Rows are numbered. After the first five, each row is followed by the numbers of the four nearest rows among all rows above it, by straight-line distance, nearest first.
(in the rows, 128 means zero)
0: [145 104 139 138 135 183 109 217 156 144 113  55 157 152 130 115 137 136
 148 112 132 158  69 159 129 101  76 152 158  90 164  79 100 166 116 106
 126 134 164  91 134 142 129 128 155 112  63 137 145 119  90 125 132 151
 150  42 118 103  96 108 115 126]
1: [178 176 182 133 130 109  73 128 125 149 122  64 149 175 132 136  97 132
 135 111  74 147  76  99 153 167 118 148 101 136 196 101 122 156 150 111
 143 127  85 139  94 110 108 195 126 141  93  85 212 150 135 135 191 104
 103 162 117 164 155 137 120 127]
2: [ 98 133 142 159 142 109 110  60 167 181 140 150 127 126 128  86 142 143
 136 173 113 125 118 136 117 144 128 113  91 136 181 122 143 148  94 127
 166 114 152 130 109 139 125 173 119 143 130 149 194 112 137 109  59 107
 111 119 157  85 125 130 122 181]
3: [ 92 134  88 143 121 183 113  98 131 127 129 136 141 175 105 116 144 120
 137 185 124 127 108 215 158 122 125 140 146 162 126 136 164 124 141 142
  98 126  93 134 136 137 108 122 128  74 168 135 209 146 115 138 179  64
 151 205 110 129  61 132 162 151]
4: [109 162 143 149 120 171  66 139 101 130 134 123 132 124 122 116 145 144
  85 157 118 131 102 112 101 154  97 154 103 138 233 106 185 118 136 118
  97 150  62  93  96 139 139 184 166 147 134 114 101  83 119 115 121 111
 157 119 140  97 171 192 190 137]
5: [ 61  20 139 166 160  77 143  96 136 130 137 160 114 125 113 121 136 109
  99 139 143 117 175  50  80 113 165 104 122 125 133 148 138 127 146 125
 137 117 163 132 168 140 116 160 136 151 144 138  99 136 134 123  73 127
 139 139 146 107 152 108 119 166]
2 4 3 0
6: [139  89 161 115 127  65 172 164 123 123 138  86 145  88 123 128 150 154
 123 123 140 128 150  64 103 112 169  91 142 122  89 124  92 115 133  99
 123 135 134 124 159 111 113 114 101 148 147 149  63 168 134 125  35 133
 115 128 138 103 112  92 142 109]
5 2 0 4
7: [142 190 143 178 117 147  61  87 142 160 104 113 130 137 118  83 139 146
 103 151  97 127  47 179 120 134 110 159 126 163 194 116 130 142 112 140
 119 102 136 103  98 134 100 165 150 134  96 129 255  99 153 119 121 127
 105 122 146  99  79 143 133 172]
2 1 3 4
8: [120 194 157 115 121 187 108 169 154 127 113  63 154 162 150 108 153 126
 120 143 156 129 112 146 164 120 100 125 116 131 107  82  98 141 155 152
 101 138 111 102 123 129 106 103 108 101 102  84 212 189 116 130 202 121
 181  93 104 118  45 160 155 101]
0 3 1 7
9: [108 108  96 146 132 142 163 110 102 103 151 164 134 103 128  96 125 148
 127 162 111 142 162  95 106 118 106 106 114 129 139 113 168 145 144 124
 127 136 104 101 128 155  97 143 126 133 127 149 100 102 120 118 142 122
 152 123 149  99 100 191 170 127]
4 5 2 6
10: [147  84 105 106 117 121 116  46 111 125  98 152 152 100 149 111 106 149
 137 125 121 121 131 126 117 146 154 139 155 127 107 169 127 140 120 101
 124  95 150 126 148 137 110 171 132  81 141 191 124 120 124 123  79  97
  84 136 126 136 140 104  94 181]
2 5 9 6
11: [128 166  89 127 135 153 130 139 126  99 118  94 146 131 133 123 115 143
 100 153 160 147 143  89 131 122  63 132 116 107  97  86 167 172 138 127
 134 168  78 135 163 126 109 136 119 145 125  60   1 127 127 125 216 125
 195 129 116 117  92 146 128  78]
9 8 4 0
12: [143 155 112 128 114  93 149 190 135 132 143  91  97 109 151 165 105 136
  93  72 123 131 106  53 104 129  65 149 125 125 130 116 170 141 151  98
 136 130  98  93 154 139  83 143 158 146 153 129  33 113 106 154 153 112
 129  88 133 118 136 171 183 116]
9 11 4 6
13: [184  84 128 136 147 109 128 136 148 103  81  95 130  85 131 169 119 117
 113 112 135 183 139   1 137 109 117 156  87 119 130 126  89 165 129 111
 145 135  96 148 138  93 114 167 114 125 153  67  26 175 140 139 191  86
 132 121 106 138 131 137  98 139]
11 12 6 9
14: [135  70 116 153 121  80 137 145 123 138 154 112 102  97 130 128 107 134
 120  84 137 155 149  13  94 152 133  91 132 107  89 123  89 127 114 129
 135 149 141 124 127 154  98 126 108 140 146 179 108 128 129 123  61 125
 108 105 120 116  62 108 133 137]
6 5 9 10
15: [130  89 106 149 122 122 138  75 108 129 135 194 108 189 139 109 131 123
 112 127 100 106 136 176 111 156 132 162 136 143 114 112 191 159 169 128
 150 160 135 140 117 118 110 155 143 118 119 120 198 105 118 101 125 124
 153 133 167 130 120 124  68 173]
2 10 9 3
16: [145 215  62  78 122 116 139 127 131 111 163 113 132 120  84 116 130  86
 158 150  73  87 175 113 144 136 114 144 110 136  63 138 111 127 104 147
 170 149 184 106 122 130  59 132  76 160 145 164 255 105 103 195 224  86
  67 180 104 122   1 193 171 107]
3 8 9 7
17: [100 134 103 104 122 165 143 153 115 141 100 111 136 126 136 128 154 107
 148 181 150 150 132 187 128 130 144 108 131 141 175 125 179 125 121 127
  99 115  71 131 102 109 134 118 140 105 156  92  73 164 137 120 167 122
 143 134 110 115 133 133 111 106]
9 3 11 4
18: [161  91 137 159 136 117  99  69 101 154 116 150 127 160 114  92 141 149
 124  81 105 131  88  12 115 122 110 134 143  85 116  99 113 143 140 116
 142 135 158 119 167 144 157 176 136 129  87 123  60  79 122 108  62 128
  85  82 152 175 134 105  69 200]
10 14 5 2
19: [115 121 146 145 139 122 159 100  98 130 134  93 142 141 148 122 145 119
 140 141 127 107 123 171  91 173 164 133 162 157 160 117 179 127 153 142
 116 127  67 157  76 104 117 141 141  95 118  98 194 157 121 120  92  90
 130 169  80 157 180 124 120 129]
17 15 3 1
20: [195 148 126  84 127 154 148 152 106 134 114  64 127 136 163 143  97 117
 148  83 122 160 150 123 119 111  98 148 145  90  78 104 152 165 143 135
 136 140 112 140 150 107 102 108 134  85 153 111  87 134 134 120 159  92
 128 165  73 148 119 123 150 109]
11 12 17 13
21: [113  85 141 155 134 139  95 146 137 143 120 126 146 124 114 118 154 139
  85 169 126 133  95 137 131 129 108 135  90 124 226 150 137 121  86 117
 114 117  93 114  96 131 133 167 154 141 118 106  52 146 145 101  80 132
 111 108 196  94 206 104  92 145]
4 17 2 5
22: [113  15  86 164 106  79 181 171 123 160 134 113 136 134 114 174 126 154
 129 164 128 105 153 158  69 125 136  93 123 135 159 154 129  87 115 116
 111 114 163  99 157 127 185  89 112 113 133 182 161 154 123 132   1 133
  92 129 138 114 141  93 127 137]
6 5 14 10
23: [118 135 185 133 101 120  95 135 123 166 136 128 131 148 170 152 181 120
 107 150 135 154 105 187 118 127 133 154 145 131 222 123 161 113 164 124
 100 128  27 127  84 138 160 184 146 116 137  82  69 113 128 113 111 137
 102 127 169 157 227 129 127 150]
21 4 17 19
24: [143 104 132  99 134 168 137 156  98  91 143 108 127 132 113 147 112 145
 106 149 143 128 125  76 131 100 116 137 165 133 106 138 127 141 120 116
 126 136 125 112 150 122 122 105 148 122 135 102   1 109 112 134 137 128
 120 103 132 122 126 129 161 115]
12 11 9 20
25: [124 141 183 137 124 139 118 156 114 149 123  40 147 139 180 139 150 140
 126 139 131 126  97 134 117 100  68 152 118 111 191 107 119 154 139 146
  77  98  23 101 111 133 132 133 137 127 116  84  61 181 128 118  88 121
 147 121 151 129 163 175 138  81]
23 17 21 4
26: [ 93 132 132 144 125 114 128 139 120 140 106  87 155 112 117 128 115 116
 121 175 147 150 142  88 125 148 129 123 102 133 176 100  96 111 126 130
 130 139 124 118 114 142 143 128 162 149 150 140 159 141 130 149  64 129
 119 102 146  88 133 140 161  99]
2 9 6 14
27: [ 95 136  88 119 109 171  95  91 120 105 116 115 121 176 124  94 131 121
 122 164 109 113  66 220 159 147 148 138 108 135 126  82 116 112 118 124
 147 116 119 141 114 138 128  97 135  97 109 136 255 135 118 107 153 147
 137 139 105 118  32  94 129 126]
3 7 8 15
28: [120 115 115 131 110 177  63 160 137 118 140  82 128 170 115 104 110 142
 125 167 121 116  73 209 146 106  95 169 107 125 169 111 110 125 133 139
 100 105 106  98  96 129 130 111 174  79 112 137 237 132 137 105 146 123
 147 105 142 111 106 129 113 128]
27 7 0 3
29: [112 113 123 160 128  52 169 133 157 145 158 117 104 134 154 153 161 133
  94 115 142 147 166  77 123 142 119  90 134 143 175 128 165 137 111 118
 143 137 126 121 150  79 151 155 113 134 119 133 108 125 180 150  83 122
 152 129 140 142 194 140  91 114]
5 26 6 21
30: [106  87  93  92  97 155 148 124 112 126 121 117 142 121 130 147 154 139
 153 181 131 111 151 181 123 112 171 113 111 160 126 121 138  83 163 133
 107 169  76 153  97 107 121  92 132 109 159 126 125 181 109 120 147 106
 134 192  89 147 106 138 153  86]
17 3 19 9
31: [155 210 109 123 138 127 137 148 116 136 135 128  95 102 133 137 138 124
 105 113 112 161 105  75 160 124  71 144 140 137 125  82 177 176 146 110
 129 113 109 130 157 139 119 194 135 146 139  87  67  99 137 144 164 106
 145 141 132 116 118 197 142 131]
12 11 9 24
32: [143 218 101 137 140 213  62 144 148 107 113  86 149 149 139  98 112 120
 121 161 140 155 103 123 177 137  96 153 110 135 108  88 135 136 130 144
 180 140 128 126 118 142  89 142 132 145 142  98 218 113 112 166 255 116
 178 142 147 117  54 148 128 149]
8 27 3 28
33: [178 163 112 118 122 145 120  72 126 119 108 120 125 183 155 135 107 130
 143  99 128 126  81 111 130 140 116 174 169 136 119 116 141 179 139 166
 141 107  59 125 133 138 101 146 124 127 133  84 174 102 141 135 151  82
 103 171 105 159 120 109 140 187]
20 1 19 15
34: [177  90 110 131 107 131 127 114  97  99 128 107 147 136 115 137  75 140
 157 114 168 117 115  90 129 118 162 136 126  95  58 140  74 134 133 119
 119 128 139 121 134 122 115 119 119 111 148 158 147 117 118 142 144 110
  79 115  76 128  74  83 118 123]
14 10 20 24
35: [196 124  78 105 135 159 155 117 155 102  85  63 151 196 110 113 101 130
 147 101 112 129 107  93 156 138 128 145 126 132  58 118 126 137 138 109
 121 126 160 126 131  98  86 129 114  76 105 161 203 130 123 131 183  87
 112 162  92 138  17 123 109 137]
34 20 33 27
36: [128  96 105 109 124  74 149 123 151 107 140  66 140  75  86 157 120  98
 113 165 104 143 196  20 120 119 114  90 102 156 144 123 122 102 137 108
 125 140  98 119  99  95  66 126 121 172 173  91 180 157 114 127 152 109
  93 182 177  76 122 154 150 114]
26 9 6 14
37: [160 188 108 161 131 252  52  33 125 100 102 150 129 135 150  92 127 131
 115 148  84 143  63  30 164 174  91 190 109 127 143 114 169 211 152 112
 105 119  78 141 106 146  52 180 113 134 200  31  87 108  76 125 255  80
 133 182 110 126 110 168 166 187]
33 31 32 11
38: [121 120 139 134 100 144  91  86 161 120 113 118 140 206 118 106 108 143
 116  94 133 110  62 195 141 146 162 150 114 110 137 161  90 137 109 128
 116  97 162 122 139 121 126 141 165  96  89 146 228 123 143 108 152 133
 121 101 125 108 104  76  83 161]
28 27 7 15
39: [130 137  95 172 101 143  69 118 129 144 114 110 156 174 116 122 143 169
  84 120 115 135  27 119 119 118  95 155 131 151 151 116 138 172 137 108
 119 122 134 114 137 153 111 161 135 147 140 182 234  86 130  96 104 124
 148  98 134  78  47 165 155 176]
7 28 2 38
40: [137 103 133 122 167 156 129 160 126 133 128 134  96 124 115 113 106 114
 115 125 162 153  94  36 167 120 113 117 122 138 119 101 106 162 117 104
 136 147 157 108 158 113 114 132 139 120 143 111  42 104 122 110 220 117
 138  97 128 120 116 125 116 114]
24 13 11 31
41: [109 131 100 147 134  99 104 120 159 143 148 134 128 104  99 137  92 149
 117  75 113 141  88  67 120 155 107 109 128 121  68 109  88 111 141 143
 145  96 210 109 148 150  93 154 137 151 111 164 172 123 104 136 136 149
 152  95 111  87  81 119 171 177]
14 34 39 26
42: [ 85 108 147 104 132 144 161 193 104 140 155  95 127 129 149 142 168 143
 156 162 150 113 130 206 110 113 103 122 101 131 184 143 182 121 131 107
  92 139  95 124 115 119 160 101 150 146 162 137  81 126 121  99  88 108
 151 121 137 114 171 148 169  60]
17 25 30 26
43: [125 115  89 177  81 149 124  31 129 127  86 104 128 159 164  99 139 108
 148 169 143 125 100 184 132 107 162 118 146 120 135 109 110 159 134 149
 102 142 109 155 126 137 100 112 138  91 138 125 218 175  86 115 152 102
 158 176 129 141  63 100 108 122]
3 27 30 38
44: [154 127 145 144 125 123 154 124 108 153 167  47 125 123 157 140 143 129
 118 113  94 118 115 131  91 132 118 118 137 104 117 102 182 142 143 123
 128  81  72 118 124 146 136 126 125 158 121 114 180 163 125 137  52  97
 150 137 104 130 132 147 208 151]
19 26 25 33
45: [118 152 144 149 141 177 154 133 106 145 138 116 109 154 162  98 140 142
 159 135 123 108  94 212  95 153 127 147 116 130 162 125 188 124 159 128
  77 130  89 146 148 121 139 135 138 139 141 135 158 103  88 109  73 121
 130 110 137 114 163 161 195 131]
42 44 19 4
46: [111  79 108 147 153 173 124 169 140 118 126 148 160 165 108 125 134 170
 110 180 127 126 120 130 181 107 152 158 123 120 108 140 164 127 116 117
  89 179 138  99 131 119 123 115 152 149 150 135  32 156 123 124 156 134
 137 102 162 101 118 155 147 102]
24 9 40 17
47: [150 106 150 178 130  97 126  75 145 133  82  69 113 187 150 100 104 131
 152 115 121 123  74 145  89 157 167 124 121 117 158 128 116 116 131 138
 129 100 133 113 128 144 140 137 126 114 116 114 255 129 140 136  62  95
 107 141 139 162 111 102 135 180]
38 2 7 19
48: [ 93  57  98 161 119 144 101 155 112 120  91  96 138 130 122 109 129 151
 127 184 161 142 102 105 124 121 136 127 117 156 128 128  87 158 118 108
 100 131  96 114 117 134 111 127 162 116 170 138  98 140 128  81 117 134
 133 112 175  63  73 122 165 128]
26 46 9 24
49: [133  99 112 119  81 153 141  92 127 129  96 195 153 153 124 147 158 123
 126 158 140 119 117 152 148  94 151 172 117 124 175 171 144 129 147 118
 121 127  52 124 120 126 113 136 136  94 127  78  60 135 121  68 141 138
  81 148 130 151 199 122 132 142]
23 17 21 30
50: [158 186  97 118 123 187 105  95 145 128 144 190 139 135 155 125 149 156
 116 138 128 136 120  95 141 140  89 176 131 175 200 112 217 193 167 117
 112 144  69 139 113 140 130 167 177 148 128  60   1  81 122 126 193  75
 147 156 152 151 172 142 130 171]
31 4 49 11
51: [143  90  92 142  85 216 130  77 115 127 110 165 147 117 134 103 144 146
 117 217 134 144 153 135 145 116 127 115 103 145 125 160 133 106 142  87
 120 124  89 109 105 122  83 156 143 106 163 129 137 166  96 124 212 108
 122 177 125 147  74 140 148 127]
30 3 9 17
52: [145 103 143 120 133 129 128 170 158 157 127  48 128 176 141 120 161 112
 142 150 148 157  91 150 121 133 134 142 130 141 138 108  99  71 142 118
 126 136 134 137 137  95 137 129 156  75 112  89 255 192 145 131 115 146
 155 134 125 133 112  76  74  99]
28 47 38 27
53: [103  73  69 127 130 131 144  54 105 105 122 192 139 116  96 121 135 121
 149 182  82 114 183  67 115 122 114  97 100 127  83 128 154 147 133 115
 120 116 116 142 124 106  95 153 131 122 197 172  89  70 123 125 108 101
 102 184 132 157 115 171 169 124]
9 10 51 5
54: [ 61 132 107 122 113 126 141 157 138 124 137  95 155 148 137 128 141 109
 129 214 148 115 143 208 128 127 132  84 115 154 113 135  97  92 110 146
 106 124 132  95 130 108 120 108 116 153 166 161 162 153 116 119 115 149
 154 161 110  64  87 125 127 104]
30 26 17 48
55: [128  84  96 148 129 209 141 113 142 116 105 139 161 100 129 138 131 133
  88 164 114 158 128   4 191  95 117 109 132 125 122 127 102 166 135 123
 120 148 157 133 159 107  93 166 131 122 183 115  23 161 130 137 228 127
 130 157 142 107  75 124 111 127]
40 13 24 46
56: [130 181 107 159 119 130  83  43 164 130 135 124 116 149 133 103 124 129
  88 127 128 116  55  75 116 150 145 161 154 116 138 105 136 142 145 119
 136 100 125 140 140 152  79 167 130 114 122 147 253 129 132 117 116 137
 119 158 101 136 105 107 148 194]
7 33 39 47
57: [108 111 135 140 138 152 119 141 108 113 121 120 128 109 132 125 151 156
 143 177 124 114  79 176 127 102 142 150 109 121 182 146 160 120 125 124
 119 128 140 104 111 139 154 146 141 126 128 137 130 112 127 129  78 136
  98  98 142 136 191 133 125 149]
21 45 42 26
58: [186  79 135 151 138 163  94  67 122 103 114 121 145 177 121  98 111 142
 121 144  85  95 106  70 151 136 150 168 113 139 116 151  92 131 144 123
 103 115 127 153 115 103 114 148 102 107 164 141 214 141 106 132 137 127
  91 128  97 136  79 111 109 213]
34 56 35 10
59: [184 109 158 117 120  96 123 167 138 145 118  40 136 134 156 156 105 118
 134  70 104 126 118  67 102 117 125 144 148 110 163 157 119 172 127 116
 126  70  82 127 119 168 149 166 114 110 113  75  81 130 130 143  84 104
 105 144 125 160 172 144 101 142]
25 44 20 13
60: [ 95  70 125 138 127 135 190 138 112 154 130 199 101 167 144 134 146 148
 135 163 135 114 149 250 100  94 180 135 153 143 152 149 190 131 122 131
 122 115 150 138 128 159 161 155 155 136  99 146  84  80 150  93  44 131
 103 107 155 122 231 140 109 118]
57 42 45 49
61: [152 158 141 133 126 117 134 187 133 116 128  63 124 101 168 178 123 132
 117 121 122 131 105  93  97 151 120 117  95 137 187 123 140 132 123 129
 129 116  36 118 104 124 131 155 145 147 151  73 113 179 117 115 100  75
 108 162 116 114 190 148 126 109]
25 59 44 26
62: [123  56  99  96  98 133 195 132  97 127 121 107 129 115 109 153 124 142
 149 208 128 112 205 118 126 101 172 123  80 135  99 157 129  94 104 118
 106 140  79 122 127 115  79 122 109 118 186 135 103 131 108 163 152 128
  56 158 142 162 134 203 177  82]
30 53 51 9
63: [ 90 114 115 148 151 129 109 109 118 135 139 178 106 154 117 132 163 124
 145 143 129  76 127 227 109 127 117 146 124 134 120 158 170 110 152 127
  93 127 161 126 149 129 162  84 155 101  96 222 204 102 135 127  20 169
  98 103 115 162 128 115 133 161]
57 45 22 15
64: [103 142 129 136  94 114 138 167 143  96 128 119 115 128 105 112 162 103
 139 194 128 110 139 192 126 135 126 135  88 150 203 150 156  86 110 128
 123 151 108 119  91  76 144 136 148 106 137 111 155 112 129 125 159 121
 107 161 168 148 186 168 132 108]
57 17 42 30
65: [125 102 125 133  88 145 108  74 145 145 112  88 156 165 108 102 128 117
 112 155 152 112  84 151 145  93 173 119 138 146 124 155  70 124 108 131
 151 104 149 149 114 131 128 101 100  84 105 198 237 189 115 111 118 180
 138 124 115 137  68  65 116 151]
38 27 43 58
66: [163 137 130 102 121 220  94  71 147 109 102 115 135 170 137 105  99 147
 123  98 112 141  44 100 165 149 112 162 130 104 103  98 122 187 120 109
 144 110 137 119 128 154  85 129 112 104 127 108 146  97 100 152 255 126
 135 103 126 148  32 110 137 137]
32 35 33 40
67: [140  72 116 103 144 110 194 113 129 107  99  95 138 128 155 167 117 107
 152 110 139 135 131  46 116 120 153 119 116 103  99 115 137 130  96  95
 104 146 127 164 165 128 133 102 100 141  98 105  29 173 135 142  88  77
  94 145 106 163 179 120 124  95]
6 24 13 59
68: [128 128 129 153 130 142  89 159 120 141  95 136 160 173 135 154 142 150
 129 184  99 121  89 216 124 103 124 146 113 129 192 133 139 136 110 154
 130 119  85  89 114 124 131 130 169 114 145 161  85 115 148 102 119 143
 116  97 137 124 180 169 122 151]
57 21 17 23
69: [127 107 127 115 103 108 130 213 162 138 117  58 124 105 135 135 129 116
  91 129 174 163 130 129 160 132  89  88 120 147 123 102  71 131 130 123
 149 143 169 167 164  99 128 115  97 151 143 149 193 163 120 142 150 148
 161 141 151  94  99 110 100  89]
52 54 26 8
70: [152  77  81 110 130 139 163  80 134 109 121  81 124 133 153 130 117 145
 121 112 141 104 119  53 131 148 179 138 150 109  62 124 130 154 131 136
 132 123 116 150 117 114  90  97 121 136 146 132 167 172  94 153 129  98
 134 172  70 132  29  99 139 135]
34 35 58 14
71: [148  55 116 103 104  87 157 149 136 109 106  41 164 157 116 137 104 148
 122 119 146 137  93  13  99  91 140  85 100  81 110 104  70 118 107  98
 115 161 146 109 148  78  92 111 110 127 113 143 104 168 134 164 101 127
  76 128 129 124 127 114 124 126]
6 67 14 34
72: [143  68  82 142 128 141 139  93 129 135  97 143 124 162 126 138 122 123
  78  86 155 151 102   1 115 110 133 127 135 122 118 141 135 174 141 100
 132 125 185 156 158  97 117 155 142 129 116 132 130  96 130 115 166 171
 140 100 159 132 143 115  75 158]
40 18 5 55
73: [157 129 109 126 159 130  63 101 130 107 130 143 138 127 114 117 122 114
 146 115 116 136  80  58 149 129 110 157 134 144  85 130  60 147 104 129
 139 103 176 134 132 155 110 161 120 126 117 142 176  92 110 117 202 116
  86 119 150 126  56 123 134 171]
41 66 58 34
74: [154 134 110  93 126 121 172 107 132 102  98  92 124 100 130 147  97 131
 133  67 121 112 128  50 126 126 150 107 129 132  56 115 125 158 116 121
 145 149 145 121 164 140 100  88 118 116 139 124 140 142 114 164 176 118
 164 131  94 122  65 113 148 139]
70 34 20 35
75: [109 172 137 143 148  85  93 137 132 115 163 141 122 145 137 150 159 116
 110  98  95 133 146  99 110 141  95 104 153 169 110 100 144 112 131 132
 161 148 179 119 129 145 132 168  96 139 118 106 191  97 133 119 153 127
 165 154 150 102  70 159 161 111]
41 9 73 31
76: [124 185  96 146 117 171 101  88 138 142 166 158 134 177 133 104 156 131
 103 151 114 109 122 160 172 142 113 158 156 141 123 109 178 139 176 151
 139 116 112 164 122 126  75 154 134 122 115  74 182 126 112 164 215  80
 184 157  87 156  71 133 115 118]
3 32 33 15
77: [130  77 162 179 139 136 106 107 150 172  87 110 121 168 134 146 135 123
  73 113 157 140  82 115 134 107 120 129 141  86 255  86 128 146 162 126
  74 138  76 138 149 153 191 148 169 147  72 111  42 188 156  76  74 147
 152  54 152 102 225  78  83 142]
21 23 25 57
78: [123  69 124 136 107 130 128 115 133 129  93 170 106 117 128 134 118 119
  98 145 146 135 186  11 134 119 153 126 132 128 128 134 129 146 101  82
 131 141 192 130 144 111 124 188 138 145 149 149   1  71 158  91 146 143
 103  83 177 114 179 129 123 177]
72 40 5 24
79: [159 161 117 103  98 124 113 155 179 116 135  26 143 174 108 123  94 116
 115 123 124 153  79  98 119 175 130 125 142 117 123 127 101 140 124 141
 163 120 162 157 138 121 138  96  99 103  91 118 255 169 128 154 169  92
 141 152 101 147  28 146  87 122]
35 52 8 69
80: [157 124 126 137 158 145  66 115 114 129 100 149 152  85 117 144 153 145
 108 131 140 178  85   1 147 138  96 140  99 144 189 115  87 187 120  87
 125 118  95 146 130 133  76 172 131 131 152  87   1 135 141 112 215 117
 154 110 148 103 135 179 108 161]
13 40 55 31
81: [119 178 125 167 141  94 107  43 150 143 105 188 114 163 133 121 128 131
 114  57 131 134 122 102 124 158 130 110 139 165 136 107 169 150 139 143
 169 125 115 162 129 126 122 147 108 148 101 109 208 127 152 116 133  92
 135 166 130 121 132 134  92 184]
15 56 33 2
